Each row is followed by its group and then its class within the group.
[  0  -3  16   2  -5  11 -11   1 -18  12  -4   6  34 -11 -10  34   8  41
 -14  -9   6   8   4   1   4   9  29  -3  -2  -1  -7 -10 -24   8   9  12
   1   8 -10  -2 -19  -4   7  21   6  -5   8   5   7  -8 -16  59  -6  -1
  18   4  -3   3  -7 -29 -10   8 -11   4  -4  -3 -15   3  -3   1   0  18
  -9  11  12   1  26  -5 -14   8   8  22   5  16  -2 -11  10  -8   5  29
 -10  30  -6  -6 -20  -7   0  -2  -1   0   8  -6   6   3  13  13  -9   3
  -5 -12  24 -21 -22   6  -6   3   2  13 -18  -2  14 -26  20  -1   8 -11
  11 -12   1 -11  -2  14 -28   5   1  -8  -2 -12  -8  -9  10   5  -1 -27
   2 -29   2   0   6  -4 -11 -45   2  -8  -5] : CD/Q
[-17  -7  13 -20   1  -8  -4  -1 -22  15  -4  -2  23   7   4   7 -14   9
 -13  -3   4  -7  20   3   3  11  -6   1  -3   6   3  -4  12   3  -6  -8
  -3   9  -2  -1 -13  -4  -5  17   9  -4   0  11   9   3   8  18  -8   8
   3  -6  -5  -4 -18   9  -4  -1  -9   5   5  13 -40  -6  12  14   4  -2
   9   4   7  22   0   1 -10   9  -3 -33  -9 -20  -7  -5 -12 -13 -12   1
 -10   8 -11 -14   9 -27   2  -4  11   4  12  10   4   3 -21 -14  12  -2
  17   2 -11   2   1   3   6  14  16 -10  25 -18  -9  17   0   6   7  10
  -8 -21   4  -9  10 -27 -16   7 -11  -6   5  -4 -16  12  12  -9   7  13
  -8   3  -8  16  -8  -7  -4  25   2   1  15] : Nr/C
[ 17  -5 -17  10  -4   0  -6   4  -8  -3  -6   2  34  -9  -7  38   1  67
   4   6  12  21   6   0   3   0  31   0   7 -15 -17  -5 -36  18   2   5
  -8   1 -13   1 -27   2  12  12  12  -8   6  -3 -10   2 -21  67  -7  24
  11  -5  -6  15  -3  -6 -16   9  -2  11   3  -6  -7  -9  -5  13   5  17
  -6  11  -3  -8  16  -5  -8   9  -1  17  -2  24  -1  -3   9  -5  16  15
 -14   8   1   4 -17   9   4  -4 -11   1   7 -37   7   3  -4  25  10   0
   0   2  10 -25  -9   5  -8   1  -3  11 -11  -5   9 -23  26   2  21 -24
  34 -20   1   1   9   5 -12  -3 -12 -12  -2  -8 -10  16   7   7   0 -25
  10 -42 -14  -1  11  -2  -3 -29   6   3   9] : CD/N
[ -6  -6 -17 -13  -1   9  -1  -2   8  -1  -4  -4   1   5   0   4   9  34
  13   3   4  -7   1  -3  -4  17 -11   4  -2  -1  -2  -4  13   2  -5 -25
  16   7   8   3 -27   8  -3   7 -17  -2   9   2 -15   0  12 -35  -3  11
   7   8  -4 -17   0  -2  -7  -7 -10   3  -8 -10 -29  14   7 -15  -6  -1
   4  -1 -23 -47  -2   4   6   9   5 -12  -5  10 -15 -13  -3  -7   0  16
   2   2  -4  -9  15  -8   5  -2  -3   5   3 -10   5   3 -16  -5 -23  -2
  -6  -2 -14  -8  -2   4   5  -4   3 -16   2 -35  12 -10   1  15  -7   7
  26 -15 -14   2  10  -8  -1  -8  10  -9  14   4  -3 -20  -1   0   3   4
  -5   2 -28  -5 -25  -9  -1  -3  -6  -2   4] : TC/U
[  2   9   0 -13   3 -14   6   2   9  -5   0  -3  -4   4  25 -20   4   8
  11   1  10 -10  -7  -5  -5  -6  -2   8   6 -11  -4  -5  24   0  -8 -16
 -33   3   6   6   6   4   5  -7 -16   2   4  -2 -10  -6   8 -13  -2  18
  -1   1  -2 -16  10  18  -4  -5   3  -1   6  10   3   8  -3  -9   8  -4
   1  -2 -32 -10  -4   0  12  -8  -9   1   1   8 -10  20 -10  -5  -2   5
   2 -20  -1  20 -14 -10  -2  11  -4   3  15  17  -6   7  -2 -26  19   1
  27   7  13   6   7   2   9  -2  -5  -3  34   8  -2   1 -20   4   3 -11
 -15   7   4   2   6   6  -5  -4  -3  -4  -6   2  -4   9 -10   7  -2  29
 -14   8 -23  -7  -8   1   9  28   1   1  -1] : Sn/S
[-12  -4   7  -5  -7   4 -12   0  -9   5  -4  -4  41   7 -24  22  14  47
  -1  -2  17  -7   5   6   9  10  15   1   9   9 -11  -2   1   4   7   3
  22   2  -4  -1 -24   6   3  11  11  -4   7   5  -5   1  -5  23  -6  -5
  11  -5   0 -10 -13 -20 -17   0  -9   5  -6  -4 -15   5   0  20  -7   8
  -5  11 -14  -4   0  -1  -3  10  14  -3   3  11   5 -20  -1  -7   2  21
  -7  27  -6 -12  18  -7  12  -1 -12   7  13 -15  12   4  -2  19 -10   1
 -23 -10   2 -19  -5   5   1   9   9   0  -6 -34   8  -9  10   0   8   0
  34 -22  -8  -4   7   2 -11 -13  19  -5   9  -7 -16   4  10   1   1  -7
  -5 -24 -18   3 -10   5  -8  -5  -2  -3   3] : CD/Q
[-19  -8  14 -25   3  -9  -5   1 -20  11  -2  -1  18  11   0   5 -13  14
  -5  -1   5 -10  21   0   5   8 -13   3  -6  11   0  -5  19   0 -11 -11
   8   9   1   3 -15  -6  -5  16   8  -7   1  12   9   6  10   6  -4  22
  -2  -5  -5 -10 -18  16  -5   0 -10   4   7  12 -53  -8  14  20   0  -3
  10   5   8  21  -8  -1 -10  11  -2 -38  -9 -23  -6  -4 -13 -11  -8   6
  -7   3 -10 -11  12 -20   6  -2  13   4   5  10   6  -3 -14 -14   7  -2
  14   5 -14   3   6   4   8  15  13 -10  29 -20  -7  26  -6   5   3  14
 -15 -23   2  -2  13 -36 -15   6 -17  -5   3   1 -14  17  12 -12  10  15
 -10   5 -17  21 -11  -2  -4  32   3   9  13] : Nr/C
[ -7   2   0 -13   5 -19  -2   4 -20  11  -8   8   0  -6  22  13 -22  16
  -8   0 -13  14  23   3  -4  -1  -6  -1 -10   2   7 -10 -11   4 -16   2
 -12   7 -11   3 -32 -10   5  14   7 -10   1  16  14  -6   9  28   3  26
   8   8 -13   8 -10  28   2  -1 -16  10  11   6 -60  -1  15   2   9   6
  11   0  23  16   4  -5 -11  11  -9 -24 -17 -11 -16  26  -6  11   1   4
 -17  -9   0 -13 -17 -16  -4   0  18  -3  -2  14   3  -9  -5 -18  34 -11
  26   7  -5   8  -7  -1   2   6   6  -1  17   6  -2  20   4   6  22   5
 -38 -28  10  -8   6 -35 -23  24 -34 -12  -8  -8 -10   9   1  -4   5  -9
  -5  22  -4  17   5 -12   1  11   8   6  14] : Nr/C
[-15 -17  14 -27  14  -2  -4  -4 -23   8  -4   4 -10   5   5  10 -17  16
 -11  -5 -13   5  22  -1  -3  -1  -8   1  -6   5  14  -9   2   0 -21 -32
  27   9  -1   9 -19 -13  -8  18  -1  -8   3   5  21   1   5  -2   2  50
   7   8  -6   6 -27  39  -1   2 -16   1  14  -2 -85 -17  23  -7   3   8
  13   5  17   6   9   4 -21  11  -8 -26  -1 -11  -9   1 -13  -7 -12  13
  -8  -8 -10 -13 -14 -26   0   2  15   1  -9  11   2  -2   3 -10  -6   1
  21   7  -8  12   5  -3   3   2   2 -13   7  10   3  15  -3 -11  25   4
 -19 -20  -6  -5  13 -49 -34  25 -51  -7 -10  -2 -11   8   6  -8   7  -2
  -6  22  -7  13  -9 -12  -2  -1 -11  -1  11] : Nr/T
[  2   7   7 -14   2 -21  14   1   7   3  -6  -6  -1   0  15 -18   6   8
  11  -3  16  -6   2  -2  -6   3 -14   6   6  -6  -5  -7  24   2  -6 -15
 -36   1  10   5  -3   5   3  16  -7   0   3  -1  -8  -4  13  -7  -8  12
   6   2  -4 -22  12   1  -6 -10   6  -2   2  10   3  14   0 -10   7   1
   1  -1 -25  -1   2   0  20  -2  -3 -12  -3  10  -9  18  -9  -5  -8   3
   0 -19   0  16  -6   6   1  13  -4  -2  14  22  -4   1 -16 -23  24  -3
  29  10  12   9   8  -2   9   1   3  -1  24  -5  -2  -6 -17   7  -2 -11
  -7   4   3  -1   8  11 -11  -5   3  -9   4   4  -9  14  -2   5  -1  29
 -11  11 -28  -1 -13  -5   6  26   5  -3   9] : Sn/S
[  6   7   5 -22   6 -23  10   3  -6   1   3  -1  11  -3  33 -14  -6  27
   5  -5  23  -2  -6   2 -11   7  19   9   6 -33   4  -7  14   5 -18 -27
 -74   8  11  12  10   3   6  15 -14   5   6  -5  -7 -11   5  18 -10  20
  19  -3  -4 -14  15  12  -9  -2   2  -4  10  15   1   1  -2 -29  20  11
   0   1 -34 -12  10   3   2  -5 -11  15   5  17 -19  24 -11 -21 -18  19
 -12 -20  -1  21 -35 -34 -11  15 -10   3  27  17  -5  26 -20 -35  37   0
  53   7  27  -1   0   2   8  -1  -1  -2  46  21   9 -25 -14   9  29 -21
 -18  10   7  -6  16  17 -23   3  -8 -18 -11  -8 -10   3  -8  18  -5  33
 -21  -4 -30  -9 -16  -6   3  11  -2 -17   6] : Sn/S
[ -1  13 -33   5  -4  -1 -12   2 -10  -3  13   2  25 -16  54   3 -46  -9
  -4   0  -9  -2  -8   3 -10  16  20   6 -17 -40  10   4 -26  19 -20  -7
 -76  11  -5  -8  -1  -7   4 -27  -3   2  -1   2  -6 -19  17  13   1 -36
  19  -2  -6   2  12  17  11 -11   0  11   6  19  41   6  -3 -29  22   5
  -5 -13  -9 -36   2  -3  -3  -5  -8  10 -15 -19 -37   4   7  -8 -12 -14
 -23   6  12 -19 -10 -62 -20 -16   8   4  30  -2  -4  19 -38 -29  48  -5
  37 -14 -22 -10 -18  -6   3 -17  19  -6  40   7  -5 -11  13   8  17  15
 -30   0  18   0   5  11  14  10  12 -12   3 -24  14 -37 -18  13  -5  -8
 -15  -4  24 -14  -3  -7  -8  15   3  -7  10] : TC/U
[  2  -3  11 -14   7  -7  -3  -1 -22   7  -4   0   7   0  15  10 -30  10
  -2   0  -2   6  21   1   0   9  -5   0  -9  -3   1 -10  -6   7 -15 -10
 -24  11  -6  -4 -10 -10  -3  15   4  -8  -2   9   9  -4   2  20  -5  24
   0  -4  -7  -4  -9  20  -2   0  -4   6  12  15 -24  -8  11  10  12   7
   9   0  20  18   3  -4 -16   5  -5 -22 -12 -20 -15   4  -9  -9 -12  -5
 -14  -2  -1  -6 -10 -20  -1  -2  18  -2   8   5   1  -1 -15 -18  28  -6
  40   2  -3   4   0   0   6   6  10  -2  19   0  -9  14   1   5  10   2
 -25 -19  11   0  10 -26 -14  19 -27  -8   1  -2  -8  17   4  -3   6  -2
  -2  -1  -1  16   0  -9  -5  21   2   7   9] : Nr/C
[  2  -9   8  -3  -3  -2 -17  -1 -24   6  -4   4  36  -5 -26  30   7  65
  -4   0  30  17   9   0   7   0  44   1   7  -5  -5  -2 -23  10   6  22
   0  -2  -2   3 -20   2  10  17   8   1   7   1   2   1 -24  60  -8   7
  14  -5   0   7  -8 -19 -15  12  -7   3   3  -6 -33  -8   3  10  -3  19
   2  13   5   4   7   0 -27  11   9  32   9  26   8   5  -2 -17   3  37
 -15  22  -8  -3  -9 -21   4   6  -8   8   8 -28   7  13  16  26   0   1
  -3  -6  31 -25 -19   7  -5  10  11   9 -10   1  21 -28  18   6  32 -14
  28 -13  -8  -6  11  -5 -17  -6  -9 -13 -12 -11 -16   9  11  14  -1 -18
  -2 -41 -21   6   1   3 -11 -37  -4 -14  -2] : CD/N
[  6   8 -12 -21   8 -29  11   4   1  -4   1  -1  -3  -3  40 -30 -17  18
   8  -4  11  -4  -7   0 -11  -8  19  10   7 -36   1  -8  12  17 -29 -33
 -67   1  10  18   6   1   3  23 -14  -4   4 -10  -6  -9   7   6 -13  38
  12  -1  -3  -1  14  51  -3 -16   6   2  19  15  -3   6   1 -23  17  14
   1  -3 -23 -23   7   6   9 -12 -22  19   7  28 -21  26 -12 -18   0   3
  -9 -33   3  32 -43 -36  -8  14  -8   1  26  20 -10   4 -11 -37  45   1
  67  12  14  14  -1   0  11 -17   5  -8  53  37   1 -23 -10  11  25 -23
  -6  17  11   2  21   2 -17   2 -31 -21 -17 -17  -3  13 -12  17  -3  30
 -14   1 -21 -12  -6   2   8  27  -9 -13  12] : Sn/P
[  7   0   0 -27   9 -33  16   1  12   2 -14  -9  -9  10  10 -20  16  32
  14   0  31  -4   8  -2  -4  -1  -7   7  20  -7   0  -7  40  -2  -8 -18
 -26   4  11  13 -11  16   3  27 -17   1   9  -2 -15   6   6 -18 -10  36
   4   3  -7 -14  11  12 -10   0   1  -8   5   5 -37   9   4  -9   1  -2
  10   3 -51  -4  -6   6   9  -3  -9  -4   8  28  -5  33 -16 -13   0  25
   0 -27  -8  26  -9  -1   5  20  -9   1  12  13  -3   8  -3 -19  13  -2
  27  22  26   6   9   9  11  13   0  -7  25  -9   7  -8 -22   1   9 -21
  19  -3  -6  -2  15  -4 -15  -7  -7  -7 -11  10 -19  26  -6   8  -1  32
 -14  14 -48   0 -22 -10  12  19   1  -8   9] : Sn/S
[ -8  -3   0 -19   7 -22   4   2  -5   7  -8  -2   5   7   9  -9 -10   9
  -3   1   6  -2  19   2   3  -5  -8   2   2   8   5  -4  22   3 -14   2
  -2   3   1  11 -16   1  -1  21   4  -7  -7   5   5   6   8  -1  -9  23
  -4  -3  -4   3  -9  29  -3  -2  -3   4  10  10 -50  -1  11  18  -1  -4
  15   7   4  24  -7   3  -3   5 -12 -23  -6  -5  -1  15 -16 -11   4  -4
  -4 -12  -8   5   3 -16 -15   4  10  -2   5  11   2 -11 -10 -17  22  -5
  20  13  -6  10   1   5   8  12  12  -7  35  -6 -10  22  -6  15   2   5
  -5 -13   4  -5  13 -37  -7   4 -21  -6  -7   1 -15  25   8  -4   8  18
  -7  17 -15  19  -3  -1   4  34   5   4  15] : Nr/T
[ -2 -14  27 -14  -2  -5   7   1 -12  13 -11  -4  30   5 -45  25  36  60
  -8  -3  30  11  13   0   8  12  11   0  14  14 -10  -3  15  -5  16   1
  23  -1   3   4 -17  11   4  26  15  -2  10   0  -2  14 -16  49 -13  21
   8  -3   1  -4 -13 -45 -26  14  -7  -8 -13 -10 -52 -10   4   9  -8   9
   5  23  -2  24  15   4  -5  17  11 -11   8  21  21  -7  -5 -12  -3  37
  -2  16 -15   1   5  25  11   8 -14   0  -6 -11  11  11  -3  26 -27   1
 -25  12  25 -17   0  13  -4  27  -4   6 -23 -28  13 -24   4   4  10 -17
  37 -18 -17  -9  10   6 -33 -14   3  -7   4   6 -26  19  26  -3   8  12
   3 -19 -45  11 -16  -7  -4 -37   6 -14   5] : CD/Q
[ -4   3  -1 -18   5 -26   5  -3   4  -2   1  -4  -6   2  12 -23  -3  12
   6  -2  19   4  -3   0 -12  -1   2   7   9 -19   3  -2  16   4 -13 -21
 -33  -8  13  10   2   7   8   0  -2   2   4  -6  -2  -2   8 -11  -4  14
  11  -1   1  -8   6  18  -6 -14   6  -7   6   6  -6  -1   5 -22   7   6
   1  -2 -20 -14 -10   6  11  -2  -5   1   4  16  -6  27 -11  -3 -16   7
  -8 -23   1  10  -9 -11  -3  15  -8   1  12  14  -4  10 -11 -12  27  -1
  32   8   9  15   6  -2   5  -4   8  -7  21  15   7  -9 -16   7  31 -15
  -1  12  -5   5  16   4 -15  -4  -8 -15  -7  -5 -10   8  -8  13  -4  30
 -15  16 -27  -7 -13   6   3  20 -11 -15  10] : Sn/P
[-12   8   6 -22   0 -28  21   9  -1  13  -4   0  18   0  14 -15  26  22
 -11  -9   5  -4  -4   2  -6  -8   1   7  12 -13   4  -3  30  -2  -6 -24
 -31   3  11  17  -5   9   9  14   2   1   9  -4  -1  -3  14  22 -11  21
  11   8  -1   0  -3   8 -13  -5  -2  -5  -7  11 -42   0   2 -27  13  -2
  -1  10 -18  -1  14   7  26   4 -14 -20   1  17   5  22  -6  -8  -3  21
  -2 -19  -4  11 -17  -3  -7  11 -16   5   4  32  -4  17 -25 -23  12   6
   9  18   2   4   6   6   7   5 -10  -5  34   7   8 -10  -9  12  22 -10
  -9   5  -7 -13  11  16 -35  -7  -4 -14  -4  -8 -15  -3  11  -1   0  47
 -16  23 -40  -7 -15  -4  10  -2   6 -19  10] : Sn/S
[-27 -14  28 -43  14 -24  -5   0 -13  13 -12   2 -12  19  -5  -4  -4  11
  -8  -7  -1 -18  32  -4   4 -10 -19   1  13  25  10  -6  31  -9 -17 -22
  56   7   0  15 -30  -4 -10  31   2  -9   2   9  20   2  10 -26   3  48
  -2   8  -7  -1 -29  46  -8   4 -24  -3  15  -1 -97  -4  23  17  -8  -4
  14   4 -16  25  -7   7 -17   7  -6 -41   6  -8   4  20 -22  -3  -9  24
   0  -8 -18 -12   8 -16  13  10  11   4  -5  28   3  -7  27  -5 -10   6
   9   5  -3  23  13  -1  10  17   7 -18   8 -12  -3  35 -20 -12  20   7
   6 -30 -11  -7  12 -60 -35  18 -41   5 -14   4 -27  35   0 -14   8   4
 -18  38 -13  20 -13  -8   6  31 -11   3  13] : Nr/T
[ -8  -4   8 -25   9 -17  -6   9 -20   5  -5   7  11   7  24   9 -12  18
 -10  -2  -6 -11  15  -3   4 -23   9   6   5   4   9  -8  13   1 -22 -13
   4  15 -11  15 -15 -11   3  17  -6  -8  -2   5  13  -4   1  21   1  51
  -2   3 -11  14 -24  52  -3  16 -17   6  19  10 -78 -14   6  13   7  -4
  10   6 -12  27   6   3 -24   0 -22 -14   1  -8  -3  25 -14 -10   7  14
  -9 -11 -16   0 -24 -31  -1  -1  10   8   2  15  -1   8  17 -19  18   6
  16  10   2   6   7   1   8  16  -9  -8  43  17  -8  27  -5  -1  29   0
 -25 -22   6 -12   9 -44 -29  22 -47  -3 -25  -4 -14  25  -1  -3   4   5
 -15   0 -11  13   1  -4  10  21   3   8   8] : Nr/T
